Each row was made from one small tree. The marks that hang from a mark follow it in brackets, in the order of their numbers. Every link used is in the known rows. Write each row's tree.
Known rows
K_634[K_265[K_207[K_533[K_272]] K_336[K_193 K_795]]]: [ 150   96  -54   23 -256  373   67  -98   50  110  408  318  133  -92
   64 -400   64  133 -187   31  102  -50   27   85   24   66   91  -41
  144  236 -301  119 -201  180 -274  -66  -26  196 -251 -457  -18  -94
  219  120 -195  223  -99 -123  -70 -248  -26 -112   25 -371 -127   35
  196]
K_634[K_265[K_207[K_533] K_489[K_336 K_393]]]: [  56   -1  -98  131 -185  284  105 -199  -35   59  407  174  272  -75
   49 -298   78  202 -299  -88  -65  -83  116  131  129   -7  127   -3
  252  207 -240  179  -41  145 -371  -71   16  158 -219 -418  -98   32
  320   85 -126  289 -139 -244  -34 -153   38   67   21 -352 -117   14
  355]
K_500[K_193 K_265[K_207[K_533] K_272 K_336]]: [ 240  120 -111 -179  -49  406    0 -117 -145  171  416  424   45 -121
 -149 -236 -100  255 -263 -195   32  261 -344   85  124  234 -206 -134
 -114  518 -259  150 -356  212 -355 -132 -220  155 -263 -417  -28 -161
  348  295 -242   68   28 -191  180 -111  -81  -85   79 -668  -63   -8
  495]
K_336[K_795[K_377[K_514[K_489] K_943]]]: [ 310  171  -34  -77 -164 -166  -74  141  275  -20  362  110   79  105
   72 -170 -130 -141  368 -209  229 -409  378  -42   35   -3  -79 -114
  104 -127 -240  342  249  185 -191   87 -126  166 -238  194  -27  206
  219  237   21  178   98  -56  -66  -71  102  124   74 -190   53 -132
  200]
K_377[K_514[K_489] K_795 K_943]: [ 173   -2  -87 -178   13 -397    9  326  319  103  251  354  217  308
  177  -47 -178 -303  483 -370  352 -385  366 -248  118  -98 -332  -38
   71  -89  -62  320  502  332 -198   96 -194  163 -134  424 -128  148
  166  143  115   10  178   95  139  -60  -70  225 -102  -66  344 -200
  122]
K_795[K_377[K_514[K_943]]]: [ 253   93  -77 -160 -112 -206 -104  211  226    1  316  222   39  143
  143  -14 -128  -38  337 -330  231 -278  245  -29    2  -46 -163  -78
   17  -26 -153  347  236  144  -97  114 -239  190 -237  288  -94  181
  178  218  -29   48  166  -69  129  -22   48   55   57 -117  119 -166
  227]
K_943[K_514[K_489[K_265[K_207] K_393] K_795] K_533]: [ -16 -104 -163 -204  -91 -183  174  250  183  -13  355  395  438  148
  336 -336  -52 -167  -33 -442   15 -172  299   57  156 -171    6   53
  158   24  201  283  263  172 -267   36 -104  268 -158  225 -133  218
  151  139 -111   44  189  -53    3   -2  121  258 -243   17  180  -15
  198]
K_500[K_193 K_265[K_207 K_336 K_489]]: [ 244  -21  -77 -259    4  474  293 -283 -150  126  372  378   51 -164
 -234 -312  -43  247 -295 -310   -9  175 -202   75  111  317 -203  -38
  -26  485 -260  153 -283  164 -431 -182 -137  123 -201 -464  -57 -271
  388  306 -141  125   91 -220  140 -118   20   53   74 -708  -59  -71
  499]
K_134[K_193 K_207 K_272[K_533[K_514[K_489]]]]: [ 167  137  -30 -148 -283  205   93 -185   20  406  378  -70  197   39
  173 -336   -8   10   65  117  427  490   39 -170   43   52 -138   52
 -445  154  193  224  -48  259 -110  -83 -231  337 -209 -433  114  252
  195  175 -315  291  -91   95  -45  -80 -118 -136   59 -303  153   22
  124]
K_634[K_265[K_272[K_134[K_207]] K_489] K_336]: [ -37    7  -92   25 -149  407  419   25  -22  158  416  398  201 -164
   63 -457  134  102 -336  -20  -14  110    8   74  144   77  143   64
  326  342 -275  141 -253  180 -316 -140  163  175 -291 -566  -60 -371
  292  136 -125  253 -194 -111   73 -212   75 -115   -6 -380   10   30
  293]
K_533[K_207 K_272 K_514[K_489[K_393]]]: [  45 -141 -191   13 -322  -79  180  -61   99   98  405  367  500  -37
  267 -426   60 -280  -53 -258  341 -122  263  -99    9  -50 -172   80
  247  326  383  275   28   87 -260   32 -212  301  -88  -24   42  215
   -1   72  -53  -41  203   59 -128   -9 -368 -157   70  -58  142  -57
  129]
K_500[K_265[K_207 K_336 K_489]]: [ 217   20  -78 -126  -56  361  126 -243 -104   88  395  317  150  -94
 -147 -338    4  187 -278 -231  -19   99    6   93  156  203 -130  -53
   35  323 -231  202 -196  128 -391 -131 -151  129 -171 -491  -62 -154
  412  280  -37  193  113 -172   30 -139   58   69  -33 -523  -90  -64
  406]
K_526[K_134[K_207] K_336[K_193[K_265] K_795] K_533]: [ 210  223  176 -395 -393  371  204 -196  140  543  433  -92   83  -27
  -34 -274  235   33 -101  331  261  733  153 -175  176  287 -263    8
 -311   -6   49  206 -293   78 -214 -124  -97  355 -169 -361  155  -33
  252   93 -501  290  117  -79  -90  -83  268  101   74 -440   59   81
   62]
K_393[K_489[K_265[K_272 K_336]] K_634 K_795]: [  89   58 -112  127  -73  177  159  -67   73 -158  516  -90   14  -95
 -145 -191  132  149 -171 -238  170 -106  149  207  318  -74  324 -190
  339 -111 -389  269  -59  242 -375   37  139  170 -380 -480  -50 -175
  436  266   42  438 -117 -257 -139 -305  241 -168   72 -253   -1  -85
  136]
K_207[K_533[K_272 K_514]]: [ 150  -24 -175  134 -332 -132 -123    7   87  145  420  208  277   49
  316 -309   -4    6   16  -75  519   46  164   80  -39 -153 -186   -7
 -143  228  182  274  -81  156  -74   98 -178  309 -142   13  134  217
   68   49 -112  -88   32   78 -109  -43 -486 -233   77 -220  133  -22
   87]
K_514[K_489[K_393[K_265]] K_795[K_377] K_943[K_533]]: [  86  -15 -201 -188  -71 -312  -22  414  334  -76  351  210  333  116
  327  -35  -63 -170  235 -570   58 -471  291   12   44 -155 -110  -46
  290 -118   23  285  491  274 -294  141 -139  168 -168  311 -147  289
  161  283   -7   -8  126 -144   91  -93  305  252  -89  156  180 -209
  197]
K_500[K_193[K_265[K_272 K_336 K_489]]]: [ 156    7  -49 -284  -46  371  290 -130  -79  184  335  239  -18 -106
  -76 -315   33  255 -131 -205  183  310  -83   36   45  176 -150  -76
  -23  393 -112  152 -288  118 -332 -149 -151  213 -278 -416   53 -258
  351  226 -196  122  -18 -120  162  -54   30 -102  124 -615    9 -116
  400]
K_134[K_193[K_336] K_207[K_533]]: [ 140   24  -39 -209 -241  234   93 -142   31  383  353  -94   39    3
  156 -284  -10  219   51  110  372  423  -66 -105   83   72 -221  -11
 -390  265  174  215  -12  204 -150  -64 -186  337 -146 -493   75   63
  271  161 -373  245  -19  -87   45  -44  -33   24   28 -490  106 -128
  163]
K_134[K_193[K_336] K_272]: [ 112  104    2 -408 -140  240  153  -82   55  285  261  -24  -32   21
   71 -242  119  188   99   60  468  475  -33 -111  173  111 -198 -119
 -199  185  -17  158   11  117 -229 -169 -288  360 -221 -418  160   95
  302  277 -313  261 -145  -67   46  -36   70   -7  185 -393  120 -103
  178]
K_272[K_526[K_134[K_193] K_336 K_533[K_514]]]: [  52  -60   72 -357 -343  137  380   31  138  451  377   75  132  -23
  107 -377  312  -61   53  161  375  530    4 -193  243  211 -300   93
 -190  111   81  160 -209  169  -91  -72  -72  424 -153 -115  258  -49
   70  139 -361  192  146  -71   94  -79  -72  -44  -25 -253  128  -12
  122]
K_272[K_134[K_207] K_526[K_336] K_533[K_514]]: [  21  -21   37  -40 -352  254  459   64   86  579  482  232  363  -50
  163 -478  241 -236 -191  185  320  412   22 -262  299  222 -271  238
 -141  221   83  214 -276  190   10  -27   21  363 -189  -64  119  -12
    3  113 -278  241  197   45   16 -102 -246 -199 -256 -173   68   36
  136]
K_526[K_193 K_533[K_207 K_272]]: [  44 -133  -30 -334 -530  132  205  -42  144  409  332  200  166   79
  192 -315  133  -40  -19  -35  364  449    6 -104    3   89 -258  122
 -154  103  234  202 -293   55 -169 -135 -191  385 -144 -279  107  -44
   76   32 -314 -107  210   69   11  -19 -248 -147  126 -205  197  115
  164]
K_265[K_207 K_272 K_336 K_500[K_193]]: [ 185   61  -74   28 -146  423  -95  -29 -288  154  385  405  -66  -81
 -199 -480  -71  263   -9 -149 -289   99 -324   31   12  227   39  -39
   82  470 -366  265 -430  270 -440 -154 -176   87 -383 -633   33 -250
  407  354 -225  209   65 -208  219 -104  -10 -341   20 -638 -339    3
  609]
K_207[K_533[K_272[K_134] K_514[K_943]]]: [  97  -24 -172  152 -349 -147 -109   92  115  196  413  256  311   47
  354 -324   25  -77   43  -90  504   86  107   16    4 -146 -235   27
 -103  205  134  282  -59  210  -27  113 -180  315 -163   90  137  226
   25   74 -126 -153   30  100  -68  -63 -506 -262   23 -147  200  -23
   70]
K_377[K_795 K_943[K_533[K_207 K_514[K_489]]]]: [ 152 -113 -168 -140 -173 -257  -60  317  231   85  313  479  347  206
  262 -207  -57 -348  361 -463  336 -233  251 -253   27  -79 -289   -3
  -23    7  102  280  252  229 -163   80 -179  306  -48  289  -80  117
   57   89   16  -74  248  145   70  -72 -202  118 -132 -133  243  -87
   82]
K_943[K_514[K_489 K_795] K_533[K_207]]: [  32 -229 -167 -262 -260 -135  216  286  200   52  320  493  465  169
  354 -432  -75 -291   65 -553  150 -226  274 -105   66 -131 -119   79
   72  117  356  307  177   90 -135   41  -64  309  -50  344  -90  133
   57   74  -83  -96  371   74   20  -13  -19  223 -292  -43  283    8
  113]
K_377[K_943[K_514[K_489[K_336]]]]: [  53  -28  -85 -156  -21 -201   43  198  243   54  304  301  220  222
  162 -176  -31  -68  192 -367  205  -80  260  -87  118 -140 -141  -28
   64    3  -16  261  191  160 -158   32 -116  248 -161  207  -40  110
  171  163   50   -2   61  -20    3 -101  -29  103  -27  -92  188 -116
  190]
K_943[K_514[K_489[K_393[K_634[K_265 K_336]]] K_795]]: [ -21 -154 -114 -149  -62  -49  361  177  213   18  365  254  350   44
  212 -330   -4  -65  -42 -346  125 -263  348   30  188 -197   86   14
  270   78  142  182  267  128 -309   33   64  222 -166   89  -89   17
  189  167   76  146   49 -114    2  -49  198  196 -113  -63   75 -130
  176]
K_533[K_207 K_514[K_795[K_377] K_943]]: [ 237 -119 -194  -15 -326 -124  -35  152  126   16  357  349  354  -39
  213 -392  -19 -293  292 -450  296 -364  234 -211  -99 -107 -195  -23
  -14  156  239  289  240  105 -156  121 -190  302  -73  226  -13  164
  -10  122   61  -22  295  -20    8   82 -178  -29  -98 -121   55 -151
  138]
K_526[K_134 K_193 K_533[K_272]]: [  30  -94   11 -530 -464   72  343  -44  177  526  319   60   82   74
  207 -295  185   30   31   92  410  788    0 -102   70  125 -291  149
 -249  -31  140  218 -374  169 -165 -176 -191  398 -186 -264  219  -75
  114   54 -433  -21  166   65   74  -58 -148  -63  168 -221  273  131
  109]
K_393[K_272[K_943] K_634 K_795]: [  57  -20 -145   74 -162   14  -34   33  150  -45  541  -69  -29   83
   75  -86   55   26  -53 -151  370  -39  105  117  379 -184  116 -150
   88 -128 -237  207 -236  209 -118   96   57  198 -341  -44   37  -35
  275  217  104  161 -101   43 -144 -358   49 -280   84 -293  -46   77
   81]
K_377[K_514[K_489[K_265]] K_795 K_943[K_533[K_272]]]: [  90   17 -160 -208   -8 -510  -44  400  364   59  268  498  289  354
  337   -2 -165 -394  340 -391  343 -251  365 -150  159  -81 -310   20
  122 -125  -37  336  467  385 -197   98 -265  214 -138  429 -166  241
   79  129  -16 -106  170  210  160  -86 -169  165 -132   69  508 -116
   57]
K_377[K_514[K_489] K_795 K_943[K_533]]: [ 141  -36 -120 -221   -7 -438  -50  397  340   65  263  477  267  365
  278   -7 -186 -349  448 -437  318 -353  340 -231  130  -99 -324   -6
   67 -131  -32  340  444  341 -137  101 -188  215 -116  542 -154  185
  116  130   53  -71  235  169  174 -120  -94  247 -167  -17  424 -124
   82]
K_634[K_265[K_272[K_134 K_943] K_489[K_336]]]: [   5   -6  -85   23 -178  232  260   19   15  199  376  278  242  -90
   81 -443  121   95 -251  -36   34  181  143   83  174   28   97  -10
  273  231 -236  189 -210  177 -252 -109   53  179 -288 -402    2 -164
  228  111  -92  238 -167  -85   45 -204   53  -89  -41 -291  -21   47
  346]
K_336[K_193[K_265] K_795[K_377]]: [ 308  292   11 -194 -148  291   57  -15  225   72  338   64 -103  -95
    9 -315  -34  107  151    6  267  -59  265   18  -61   92   10 -191
   61   28 -356  160 -141   61 -224   53 -167  220 -316 -151   11  -45
  278  161 -199  231  -21 -130 -124  -68  319   13  164 -452  -77 -113
  133]
K_193[K_265[K_207 K_489 K_500] K_336]: [ 193   92  -59  -77  -73  466  192 -307 -178  192  306  208  -21  -40
  -27 -337  107  229 -265   -5  -13  196   92    4  218  212 -150  -98
   87  320  -77  232 -195   19 -409 -185 -243  188 -195 -564   16 -179
  483  285 -212  266  128  -99  129   55  195   31  -82 -688 -100 -170
  370]
K_500[K_265[K_272[K_526]]]: [ 139  156  -93 -223  -53  187   52   76   53  167  367  359   66    5
   26 -230   43   59 -210 -141  178  243  -63   41  189  100 -186 -152
  -51  285 -199  151 -281  155 -212  -84 -230  234 -256 -250   -1 -137
  219  210 -145   65   37  -92   99  -93   35  -11   32 -469   97  -33
  340]
K_533[K_207 K_272[K_134] K_514[K_489 K_795 K_943]]: [  27 -186 -211  -39 -407 -179  269  161  166  192  363  487  559  -32
  364 -552   35 -491  123 -354  395 -172  205 -265   11  -48 -311  137
  217  298  351  302  174  197 -196   78 -191  283  -92  192   82  181
 -105   94  -42 -194  302  153  -54   35 -408 -147 -109   40  320 -106
   47]
K_489[K_265[K_272[K_526] K_500] K_336]: [ -80  143  -88  -70  -37   87    2  190   76  116  352  155   51  -24
  -29 -368   19  190 -178  -83 -127  267   60  125  170   70  130  -83
  243  176 -465  141  -37  194 -427  -37 -196  173 -363 -557  -56  -70
  298  181 -233  284 -142 -302  125   -5  173 -214   50 -247  -51  -75
  381]
K_514[K_489[K_265[K_500]] K_795[K_377] K_943[K_533]]: [ 131   66 -229 -155  -86 -355 -114  486  269  -76  273  279  246  124
  317 -168 -118 -191  281 -584   -4 -380  281   -5  -25 -112 -137  -60
  196  -85  -46  286  510  288 -313  175 -250  137 -200  200 -132  245
  144  272  -70  -92  196  -73  130   30  240  162 -161   90  246 -217
  194]
K_265[K_272 K_489[K_336] K_500]: [  95   25 -108  153 -146  180  -74  -16 -127   87  332  123   31  -33
 -101 -487   -4  265  -29 -137 -179  117  100  123   56   69  119  -55
  239  246 -342  323 -297  234 -426  -92  -59   79 -329 -507   72 -102
  415  213  -85  222  -77 -197   55  -86   48 -205   46 -489 -167  -23
  542]
K_393[K_265[K_207] K_272[K_526]]: [ -13  161 -172  -83 -168  254  152   99  169  121  427  193   -4   58
  137 -273  119  -31  -92  -77   68  -35 -124  145  220   48  -54  -26
   92  140 -441  173 -248  276 -184  -73  -93  151 -298 -289  -14 -126
  327  142 -251  154  -63 -120   58 -281    5 -232   28 -372  -64  102
  220]
K_533[K_207 K_514[K_489[K_265]]]: [ 116  -36 -185    3 -216   35  163   30   79   63  342  309  456  -73
  162 -509   29 -213    7 -352  183 -203  255 -104  -20  -42 -137  -35
  131  273  261  236  174   48 -245   50 -201  260  -83 -123  -68   99
  117   61  -39   69  224  -67  -36   31 -165  -47  -80 -145   71  -77
  134]
K_193[K_265[K_207[K_533] K_336]]: [ 149   78  -42 -104 -169  341   29 -180  -77  183  410  216  120  -23
   49 -290    0  209 -183  -69  159  175   37   24   91   70 -117  -68
  -68  272  -76  155 -133   34 -268  -37 -230  236 -202 -468  -10  -90
  395  202 -164  183   94  -64   72  -32   29  -94  -36 -453  -59 -111
  219]
K_393[K_489[K_265[K_500] K_336] K_634 K_795]: [  18    8 -105  143  -67  130  199  -79  126 -174  486 -146   -2  -66
 -165 -177   51  189 -209 -279   76 -173  239  205  295  -87  391 -149
  411 -152 -502  230   58  191 -431   92  170  151 -351 -445 -108 -197
  426  225   44  438 -102 -331 -122 -245  336 -118  136 -261    3 -127
  107]
K_207[K_533[K_514[K_489[K_336] K_795 K_943]]]: [ 135  -46 -176  108 -222 -203 -138  139  158   79  392  137  357   46
  274 -301  -66   -4  167 -240  361 -173  230  -21  -19 -226 -181  -66
  -46  125  127  244  245  192 -153  160 -106  244 -119  174   76  274
  130   91    8  -22   62  -73  -77  -27 -229  -28  -65  -96  110 -132
  110]
K_207[K_533[K_272[K_134] K_514]]: [ 104  -38 -158  124 -369  -85  -19   44   86  223  420  228  321    9
  318 -389    7  -45  -14  -44  504   98  128   41    2 -106 -204   39
  -95  254  140  278 -101  174  -57   98 -154  304 -166   -1  135  183
   64   48 -160  -90   45   82  -82  -46 -495 -258   40 -204  155   -3
   72]
K_526[K_134[K_193 K_272[K_943]] K_336]: [  88   84   57 -469 -217  145  261  -50   46  480  320 -124   97  -14
   62 -262  243   66  101  132  452  725   73 -187  255  180 -286   15
 -262   88  110  202  -82  120 -192  -98 -178  397  -99 -287  223   20
  234  260 -305  265   -6   16   63  -38  110   54  148 -270  120  -25
   91]
K_272[K_134 K_533[K_207 K_514] K_943]: [  95 -174 -129  189 -443  117  204  133   33  446  474  382  514  -66
  224 -538   49 -272 -193  -73  356  209  182 -137  128   13 -162  201
  -49  160  266  260 -255   73   72   48  -60  389 -146   40   20  -25
  -65   83  -16   53  205  232  -21 -112 -311 -307 -293  -43   55  137
  138]
K_795[K_377[K_514[K_943[K_533]]]]: [ 238   76  -93 -180 -123 -226 -133  247  236  -19  321  283   63  172
  193    6 -132  -60  319 -364  215 -262  233  -21    8  -46 -159  -63
   15  -46 -139  358  208  149  -68  118 -235  215 -229  346 -107  199
  153  211  -59    9  194  -33  147  -51   36   65   25  -92  159 -129
  206]
K_207[K_533[K_272[K_134] K_514[K_489 K_795[K_377]]]]: [ 145  -51 -189   87 -374 -214   32  136  151  184  409  191  395  -10
  357 -400  -76 -136  119 -133  473 -119  235    5  -16 -115 -232   41
   10  221  179  310  126  221 -129  170 -136  226 -153  137  125  293
   74   88 -128  -83  121   60  -82    9 -396 -149  -21  -79  183  -84
   67]

Which tree is each row?
[  80  187   19 -310 -140  367  243 -121  -72  379  272   80  -30  -29
   41 -315  206  196   13  111   91  440    1 -118  182  166 -183  -55
  -65  227    3  151 -280   47 -371 -128 -173  276 -155 -474   99 -242
  386  254 -237  182  143  -68  164   82  109   -6   98 -468 -151  -96
  286] : K_526[K_193[K_265[K_207 K_272 K_500]] K_336]
[  51  246  -88  -28  -62  180    5  100  -19  216  396  253  119  -19
   54 -343  133   45 -111   41   14  279  -46   55  220   97  -44  -73
   57  210 -232  217 -162  179 -280  -52 -255  227 -338 -396  -27  -12
  239  192 -259  225  -67 -127   17  -14   82 -160  -68 -268  -32   31
  347] : K_489[K_265[K_207 K_272[K_526[K_336[K_193]] K_943]]]
[  57  -33  -87 -184   51 -370   -8  236  307    9  310  240  270  220
  133   -8 -157 -146  258 -363  190 -338  347 -159  178 -136 -174  -11
  263 -105 -106  280  509  285 -285   96 -130  180 -207  380 -131  232
  176  194  130   75   63  -91   76  -75  105  219  -33   57  273 -208
  192] : K_377[K_514[K_489[K_336 K_393] K_795] K_943]
[  92  157 -172   28 -129  201  208   75  136   47  395  138   69  -26
   36 -278  115   91  -79 -212  122  -78  122  244   48  -51  106 -109
  209   77 -292  302 -129  223 -261  -68   38  188 -278 -405  -29 -274
  381  149 -113  252  -92 -204   -8 -259  164 -107  103 -299   37  -27
  217] : K_393[K_265[K_272] K_489]
[  70  121 -118  -37  -10  -64  -51  227  176    7  302  173  165   62
   99 -281   24  -11   87 -355  -15 -136  208   33   39  -47  -72 -102
  224   23 -151  197  273  240 -348   36 -215  137 -223 -244  -61   64
  261  288   -9   65   15 -149   27 -103  172  -15  -48  -66   80 -187
  245] : K_514[K_489[K_265[K_336[K_795] K_500]] K_943]
[  47  167   63 -442 -176  328  284 -112   51  383  287  -59  -38  -10
  107 -284  217   93   15  190  503  599  -34 -159  239  190 -218  -59
 -235  207  -46   55 -108  128 -171 -106 -259  395 -212 -461  210    4
  260  272 -363  258 -131   16  112    1   85  -90  153 -408  179 -109
  108] : K_134[K_193[K_265] K_272[K_526[K_336]]]
[ 311  128  -66  -50 -229 -121 -121  130  230  -38  399  167  105   56
  119 -238  -62 -126  320 -214  252 -302  331  -12  -14  -18  -39 -107
   15 -101 -190  318  102  148 -157   78 -113  248 -218  145   22  179
  160  216  -14  152   95  -32 -101  -84   21   50   79 -239  -26  -82
  178] : K_336[K_795[K_377[K_943[K_533[K_514]]]]]
[  20 -257 -154  -97 -402    6  325  -52   96  343  415  403  332  -38
  333 -522  191 -326  -36   17  551  258  121 -198  127   62 -266  165
   11  340  387  218 -287  112  -34  -34 -154  443  -55  -26  209    9
 -173  103  -90  -37  233  237  -34  -13 -480 -341  -61 -125  168   13
   78] : K_533[K_207 K_272[K_526[K_193[K_336]] K_943] K_514]
[  46  -48  -28 -263 -283  328  439   -7   82  501  323   67   35  -15
  152 -401  224   24 -153   98  292  589  -20 -129  194  204 -182  165
 -147   28  -71  124 -501  224  -96 -122  -91  366 -203 -280  154 -200
  141  130 -306  191  137   66  164  -90  -60 -131 -137 -340  156   43
  198] : K_272[K_526[K_134 K_193[K_265[K_489 K_500]]] K_533]
[  29  137 -143 -125   28 -148   11  250  218   32  283  206  231  127
  200 -157   44  -42   98 -409  111  -80  183   -3   62 -118 -182 -112
  152   26  -36  215  332  179 -273   42 -275  181 -213  -49  -93  137
  216  198  -45  -28   24 -116   16  -55  118   90  -22  -17  241 -178
  204] : K_514[K_489[K_265] K_943]
[  16   97 -110  -26 -114  238    7  -40  117   10  486   30  104  -54
   -4 -201   95  124 -178  -94  -14  -77   75  216  194  -19  117  -50
  261   51 -329  161  -92  216 -395  -73  -71  174 -292 -430  -73    7
  408  229 -102  336 -169 -281  -64 -263  188 -108  150 -267 -290   23
  317] : K_489[K_393[K_265[K_207 K_336[K_795]] K_272]]
[ 210  -39   14  -76 -133  385  180 -172   47   73  375   43   37 -168
 -176 -551   99  241   21  -76  132   44  196   74    6  164   51  -33
  184  147 -323  212 -239  176 -356 -102   54  155 -250 -470  100 -142
  382  214  -21  331  -72 -217 -186 -257  128  -71   23 -423 -192  -67
  301] : K_265[K_336[K_193 K_795] K_489]
[ 155  -17 -117   73 -326  -36  -78 -107   34  303  483  125  274   89
  281 -302  -56  -34  -34    7  418  224  140  -24  -30  -92 -183   71
 -348  246  271  311 -104  188  -34   53 -158  293 -140 -193   67  171
   79   59 -159   44   64  115 -113  -45 -306 -195   13 -312  128   10
  109] : K_134[K_207[K_533[K_272[K_943] K_514]]]
[ 147  175 -176  190 -164  106 -164   31  -74   71  350  200  150  -15
   92 -404  -36   89 -106 -150  -50  -47   64  155   -4  -17   22  -59
  -28  191 -161  239   26  180 -321   44 -284  178 -249 -462 -110   36
  284  151 -202  132   16 -150   59   65  -69 -170  -32 -367  -81  -20
  283] : K_489[K_265[K_207[K_533[K_514]] K_500]]
[ 137   55 -112  126 -211  291    8   92  -32  122  366  393  124  -86
   61 -434   96  133 -250  -62  -24   52   75  118   20   17  161  -50
  147  234 -179  123 -314  225 -256  -93  -27  207 -279 -524   -9 -227
  189  179  -88  230  -84  -69  143 -243  -49 -283  -67 -326 -212   26
  331] : K_634[K_265[K_272[K_533[K_514]] K_336 K_500]]
[   5  -50 -152  -26 -218 -215  243  124  186  172  365  425  398   41
  361 -410   77 -271  113 -204  409   17  209 -105   51  -87 -260   75
  177  227  170  292   48  223 -136   50 -196  266 -197  172  142  157
  -20  140  -52 -152  131  130  -59  -81 -392 -194   24   10  267 -108
   77] : K_533[K_272[K_134] K_514[K_489 K_943]]
[  40  -35  -93 -125  -52  -36  226  154  142   66  299  254  241   81
  143 -441  -19   -7  -11 -320   58  -67  307   81   85  -98    2  -13
  118  140   83  231  152  136 -255    6 -111  190 -170 -113  -59   12
  245  179  -37  116  104 -100   27  -24   69   40 -124 -125   49 -101
  229] : K_943[K_514[K_489[K_265[K_336 K_500]]]]
[ -42   59 -103   43 -156  453  279   97  -74  143  381  520   19 -104
   69 -448  112  112 -246   40 -178    1 -188   38  121   99  201   46
  315  357 -414   66 -375  210 -337 -128   75  192 -322 -583  -47 -464
  243  204 -183  226 -102 -127  205 -157   85 -230   -3 -448 -130   46
  343] : K_634[K_265[K_207 K_272[K_526[K_193]] K_500] K_336]
[  -9  -34 -154  -38 -132  -43  -95   58  122   41  466  130  194   33
  188 -139   90   24 -100 -129  219  119  175  112  165 -176  -15   -1
  125   27  -15  176 -123  150 -198   30 -125  321 -264   -2   28  132
  174  138  -34  110  -85  -63 -118 -178   20 -111  115 -150 -110   54
  250] : K_489[K_393[K_272[K_943[K_533[K_514]]]]]
[ 202  148  -63   -5 -303  100 -199 -180   -9  305  452  -23  241  114
  189 -252  -27   -7   -9   54  433  319   81  -89    3  -55 -178  -33
 -467  212  154  296  -30  179  -56  -12 -225  276 -173 -303   82  347
  204  103 -247  169  -62   54 -129  -12 -202 -172   86 -382  122   72
  101] : K_134[K_207[K_533[K_514]] K_272]
[ 102   95  -67  -42 -158  349   83  -19  -63  106  392  421  147  -56
   20 -364   92  147 -182  -83  -69   26  -59   53  101   60   92  -80
  171  298 -263  165 -208  167 -322 -151  -78  171 -302 -526  -50 -170
  293  179 -153  272  -59 -155   90 -208   39 -101  -25 -374 -172   19
  368] : K_634[K_265[K_207 K_272 K_336]]
[  -1 -126  -37 -174 -261  112  345  152   66  427  352  162  189  -52
  174 -498   30  -12   50  -21  355  353   47  -85  127   42 -145  111
  -66  179   24  192 -128  148  -33   15  -95  344 -239 -214   84 -197
  107  191 -130   95   16   79   86 -102   -1 -144  -50 -218  107  -24
  161] : K_272[K_134[K_193] K_943]
[ 106  -28  -72 -180  -11 -202  215  220  272  123  305  220  264  164
  142 -152 -139 -178  233 -288  254 -388  387  -77  129  -78 -166  -34
  188   10  -23  275  447  264 -306   50 -135  137 -149  162 -172   78
  252  128   37  193  129  -79  130  -44   99  230  -59  -96  171 -180
  169] : K_377[K_514[K_489[K_393[K_265]]] K_795]
